Below is a small trained network, with its code and all its weights. Each question gives an input and a target symbol and asks what happens when units are switched off, that is, made to give their printed mean instead of their output.

import numpy as np


def w(rows, s, z=0):
    codes = np.array(rows[::2]) - 128.0
    scale = np.full(codes.shape[1], s)
    scale[-1] = z or s
    return codes * scale


def f(y):
    return y / 2 * (1 + np.tanh(0.7978845608 * (y + 0.044715 * y**3)))


def softmax(a):
    e = np.exp(a - a.max(-1, keepdims=True))
    return e / e.sum(-1, keepdims=True)


def log_softmax(a):
    a = a - a.max(-1, keepdims=True)
    return a - np.log(np.exp(a).sum(-1, keepdims=True))


def net(x, mask):
    ids = ['ΓΘΠΣΨαβδεηλμξτω'.index(c) for c in x.split()]
    T = len(ids)
    res = E[ids] + P[:T]
    u = 0
    for l in range(2):
        r = res
        for j in range(3):
            rows = slice(4 * j, 4 * j + 4)
            q, k, v = (r @ M[l][rows].T for M in (Q, K, V))
            z = softmax(np.where(np.tri(T) > 0, q @ k.T / 4**0.5, -1e9)) @ v
            o = O[l][rows]
            res = res + np.where(mask[u + j], z, o[:, -1]) @ o[:, :-1]
        u += 3
        y = f(res @ A[l][:, :-1].T + A[l][:, -1])
        res = res + np.where(mask[u : u + 12], y, B[l][:, -1]) @ B[l][:, :-1]
        u += 12
    return log_softmax(res[-1] @ U[:, :-1].T + U[:, -1])


Q, K, V, O, A, B = {}, {}, {}, {}, {}, {}
E = w([
[171,59,124,129],'Γ',
[17,122,143,144],'Θ',
[198,92,96,117],'Π',
[204,48,148,180],'Σ',
[185,61,121,133],'Ψ',
[177,68,130,146],'α',
[148,55,133,141],'β',
[176,53,124,135],'δ',
[142,34,137,146],'ε',
[157,53,136,154],'η',
[237,168,111,250],'λ',
[119,81,202,254],'μ',
[164,73,113,127],'ξ',
[111,75,103,73],'τ',
[149,59,125,135],'ω',
],0.0062)
P = w([
[148,143,213,1],'0',
[121,113,144,69],'1',
[117,104,131,88],'2',
[126,94,129,99],'3',
[101,87,85,107],'4',
[106,69,80,112],'5',
[96,100,71,105],'6',
[90,86,59,108],'7',
[86,87,48,109],'8',
],0.0066)
Q[0] = w([
[144,145,135,68],'L0H1',
[185,210,100,116],'L0H1',
[85,115,126,190],'L0H1',
[165,3,142,100],'L0H1',
[217,62,61,123],'L0H2',
[178,191,148,106],'L0H2',
[119,157,64,47],'L0H2',
[161,78,81,125],'L0H2',
[116,171,65,34],'L0H3',
[85,236,66,158],'L0H3',
[92,196,111,204],'L0H3',
[20,122,165,129],'L0H3',
],0.018)
K[0] = w([
[125,109,142,108],'L0H1',
[211,166,184,111],'L0H1',
[110,161,105,143],'L0H1',
[107,2,94,154],'L0H1',
[166,74,35,176],'L0H2',
[173,157,94,87],'L0H2',
[95,134,51,99],'L0H2',
[133,93,83,162],'L0H2',
[199,207,104,137],'L0H3',
[149,86,28,96],'L0H3',
[105,57,54,93],'L0H3',
[87,221,89,82],'L0H3',
],0.021)
V[0] = w([
[117,86,185,98],'L0H1',
[155,176,65,199],'L0H1',
[116,114,149,100],'L0H1',
[136,153,85,139],'L0H1',
[193,103,210,207],'L0H2',
[1,86,196,158],'L0H2',
[73,142,77,76],'L0H2',
[184,155,77,97],'L0H2',
[137,128,114,138],'L0H3',
[147,133,154,176],'L0H3',
[105,141,124,69],'L0H3',
[139,125,125,153],'L0H3',
],0.0098)
O[0] = w([
[106,131,213,139,221],'L0H1',
[137,158,4,110,19],'L0H1',
[127,112,176,136,161],'L0H1',
[144,120,72,121,72],'L0H1',
[123,231,57,48,252],'L0H2',
[99,204,132,255,85],'L0H2',
[129,63,176,195,39],'L0H2',
[141,68,143,85,129],'L0H2',
[149,134,141,150,115],'L0H3',
[106,124,146,178,153],'L0H3',
[139,115,83,63,110],'L0H3',
[139,133,145,151,128],'L0H3',
],0.0086,0.002)
A[0] = w([
[123,129,127,126,127],'L0N1',
[21,94,65,80,57],'L0N2',
[151,111,111,124,81],'L0N3',
[133,165,99,140,80],'L0N4',
[146,124,132,137,125],'L0N5',
[148,72,112,104,54],'L0N6',
[74,142,140,170,59],'L0N7',
[106,128,122,116,111],'L0N8',
[2,172,126,24,2],'L0N9',
[229,92,105,134,48],'L0N10',
[170,163,95,117,59],'L0N11',
[162,90,120,123,83],'L0N12',
],0.012,0.0053)
B[0] = w([
[129,128,126,129,124],'L0N1',
[215,127,81,57,97],'L0N2',
[87,107,136,141,33],'L0N3',
[34,113,153,165,2],'L0N4',
[125,123,136,125,116],'L0N5',
[53,100,117,127,102],'L0N6',
[101,200,74,105,123],'L0N7',
[134,124,118,137,77],'L0N8',
[231,55,156,94,43],'L0N9',
[3,175,153,169,174],'L0N10',
[57,181,178,195,86],'L0N11',
[78,113,135,128,98],'L0N12',
],0.014,0.00065)
Q[1] = w([
[96,150,129,90],'L1H1',
[177,109,153,189],'L1H1',
[32,115,87,103],'L1H1',
[219,152,183,154],'L1H1',
[120,75,23,185],'L1H2',
[81,90,86,130],'L1H2',
[164,127,96,164],'L1H2',
[92,141,208,74],'L1H2',
[134,167,155,135],'L1H3',
[115,64,77,181],'L1H3',
[97,164,251,60],'L1H3',
[112,167,216,59],'L1H3',
],0.021)
K[1] = w([
[156,93,121,155],'L1H1',
[76,141,163,100],'L1H1',
[79,47,64,210],'L1H1',
[160,172,204,54],'L1H1',
[78,87,30,202],'L1H2',
[115,125,54,179],'L1H2',
[89,84,100,154],'L1H2',
[185,192,192,61],'L1H2',
[104,105,156,76],'L1H3',
[120,119,44,165],'L1H3',
[149,255,233,32],'L1H3',
[150,200,213,81],'L1H3',
],0.018)
V[1] = w([
[124,148,145,97],'L1H1',
[130,96,34,166],'L1H1',
[133,142,182,119],'L1H1',
[134,106,104,162],'L1H1',
[29,33,105,77],'L1H2',
[168,163,140,152],'L1H2',
[133,139,135,134],'L1H2',
[207,204,144,164],'L1H2',
[47,161,106,121],'L1H3',
[165,175,28,2],'L1H3',
[193,109,135,123],'L1H3',
[157,67,217,221],'L1H3',
],0.0098)
O[1] = w([
[132,110,119,100,172],'L1H1',
[142,152,113,193,2],'L1H1',
[118,117,145,81,191],'L1H1',
[126,146,134,155,75],'L1H1',
[19,115,119,91,102],'L1H2',
[170,132,131,141,138],'L1H2',
[146,125,131,138,134],'L1H2',
[215,141,140,161,150],'L1H2',
[112,83,158,163,93],'L1H3',
[103,186,255,83,150],'L1H3',
[140,171,116,94,155],'L1H3',
[159,127,14,131,140],'L1H3',
],0.012,0.0059)
A[1] = w([
[129,79,146,141,42],'L1N1',
[93,247,115,205,215],'L1N2',
[153,102,106,177,40],'L1N3',
[155,91,155,165,19],'L1N4',
[133,150,116,172,84],'L1N5',
[134,106,173,145,162],'L1N6',
[166,90,137,167,168],'L1N7',
[116,118,135,128,64],'L1N8',
[137,105,130,76,2],'L1N9',
[89,127,167,150,69],'L1N10',
[80,250,115,240,2],'L1N11',
[141,150,169,139,5],'L1N12',
],0.014,0.0056)
B[1] = w([
[123,176,137,119,112],'L1N1',
[125,52,127,238,250],'L1N2',
[85,140,182,113,151],'L1N3',
[141,238,79,167,126],'L1N4',
[131,134,85,187,128],'L1N5',
[119,89,130,80,218],'L1N6',
[133,68,130,90,198],'L1N7',
[124,164,111,129,108],'L1N8',
[113,174,108,161,255],'L1N9',
[168,120,110,133,173],'L1N10',
[113,249,146,29,205],'L1N11',
[78,109,85,134,176],'L1N12',
],0.019,0.0045)
U = w([
[141,93,125,64,254],'Γ',
[120,16,129,186,215],'Θ',
[43,145,154,179,141],'Π',
[169,168,160,138,109],'Σ',
[116,133,130,134,70],'Ψ',
[138,124,137,140,47],'α',
[151,116,119,147,52],'β',
[127,123,126,137,52],'δ',
[164,113,100,150,69],'ε',
[150,127,124,148,63],'η',
[103,97,254,143,169],'λ',
[232,101,166,160,118],'μ',
[122,113,133,138,34],'ξ',
[102,86,85,145,37],'τ',
[140,114,114,140,54],'ω',
],0.006,0.0067)

Each question gives the input, a string of symbols that net reads in full, and the target symbol t.
The units are the heads (4 rows each of Q, K, V and O) and the neurons (one row each of A and B). Each row of codes is followed by its name. A weight is (code - 128) times the scale printed after its matrix; where a second scale follows, it is the last column's (O, A, B and U).
mask holds one flag per unit, layer by layer, with each layer's heads first. A switched-off unit (its flag False) gives its mean, the last column of its rows in O or B, instead of its output. The means were averaged over made-up inputs and are rounded, as every weight is.
A unit's drop is (log p(t) with every unit on - log p(t) with that unit switched off) / (log p(t) with every unit on - log p(t) with every unit switched off).
The circuit of an input: a set's keep is (log p(t) with only the set's units on - log p(t) with every unit switched off) / (log p(t) with every unit on - log p(t) with every unit switched off). Starting from the 12 units with the biggest drops (on a tie, the unit counted first), units are removed one at a time, each time the one whose removal leaves the highest keep (on an exact tie, the one counted first), for as long as the keep stays at least 0.8.
units of the circuit, in order: the units of the circuit, biggest drop first
most important unit: the unit with the biggest drop
top k neurons: the k neurons with the biggest drops, biggest first
top k neurons in layer l: the k neurons of layer l with the biggest drops, biggest first
heads that matter: for each layer, one digit per head in row order, 1 if its drop is at least 0.15 and else 0, layers parted by /
input μ Π λ Θ λ η λ λ Θ, target Θ: top 3 neurons	(L0N7 L0N2 L1N2)
input ω λ Γ λ λ λ τ ε, target λ: units of the circuit, in order	(L1H3 L0H2)
input μ τ μ, target Θ: units of the circuit, in order	(L1N2 L0H2)
input μ ξ α, target μ: units of the circuit, in order	(L1H2 L0H2 L0H1)
input λ Θ ω α, target λ: units of the circuit, in order	(L0H2 L1H3)
input λ ε δ, target λ: units of the circuit, in order	(L0H2 L1H3)
input Θ τ λ δ, target Θ: heads that matter	110 / 001
input λ Γ Σ τ Θ λ, target Θ: heads that matter	100 / 100
input μ Θ Θ Θ Π μ μ, target Π: most important unit	L1N11
input ω λ λ λ λ Γ η, target λ: heads that matter	110 / 001
input μ Σ Γ, target μ: heads that matter	110 / 010
input μ Θ Θ, target μ: units of the circuit, in order	(L0H2 L1H2 L0H1)
input Θ α Σ Ψ Θ Θ μ λ λ, target Θ: top 2 neurons in layer 1	(L1N2 L1N7)
input λ λ τ Θ, target λ: units of the circuit, in order	(L0H2 L1H3)
input λ Π λ λ λ Θ α, target λ: units of the circuit, in order	(L1H3 L0H2)
input Π λ τ, target Π: heads that matter	111 / 010
input Θ μ ε λ α Θ, target Θ: units of the circuit, in order	(L0H2 L1H1 L1N2)
input λ Θ ω, target λ: top neuron in layer 0	(L0N9)
input λ μ ε μ, target Θ: top 3 neurons	(L1N2 L1N12 L0N11)
input Θ Θ μ λ δ Θ Θ, target Π: units of the circuit, in order	(L1N11 L0H2 L0N7 L1N2)
input λ λ λ λ, target λ: top neuron	(L1N11)
input μ β Ψ, target μ: top 3 neurons in layer 1	(L1N4 L1N11 L1N12)
input λ Σ Θ Ψ Θ Θ Θ, target Π: units of the circuit, in order	(L0H2 L1N11 L1H1 L1N2)
input μ Γ λ, target μ: top 2 neurons	(L0N9 L0N7)
input λ Σ λ λ, target λ: top 2 neurons in layer 0	(L0N10 L0N11)
input Θ λ μ λ Θ λ Θ Σ λ, target Π: top 3 neurons in layer 1	(L1N11 L1N2 L1N5)
input μ ω λ, target μ: most important unit	L1H2
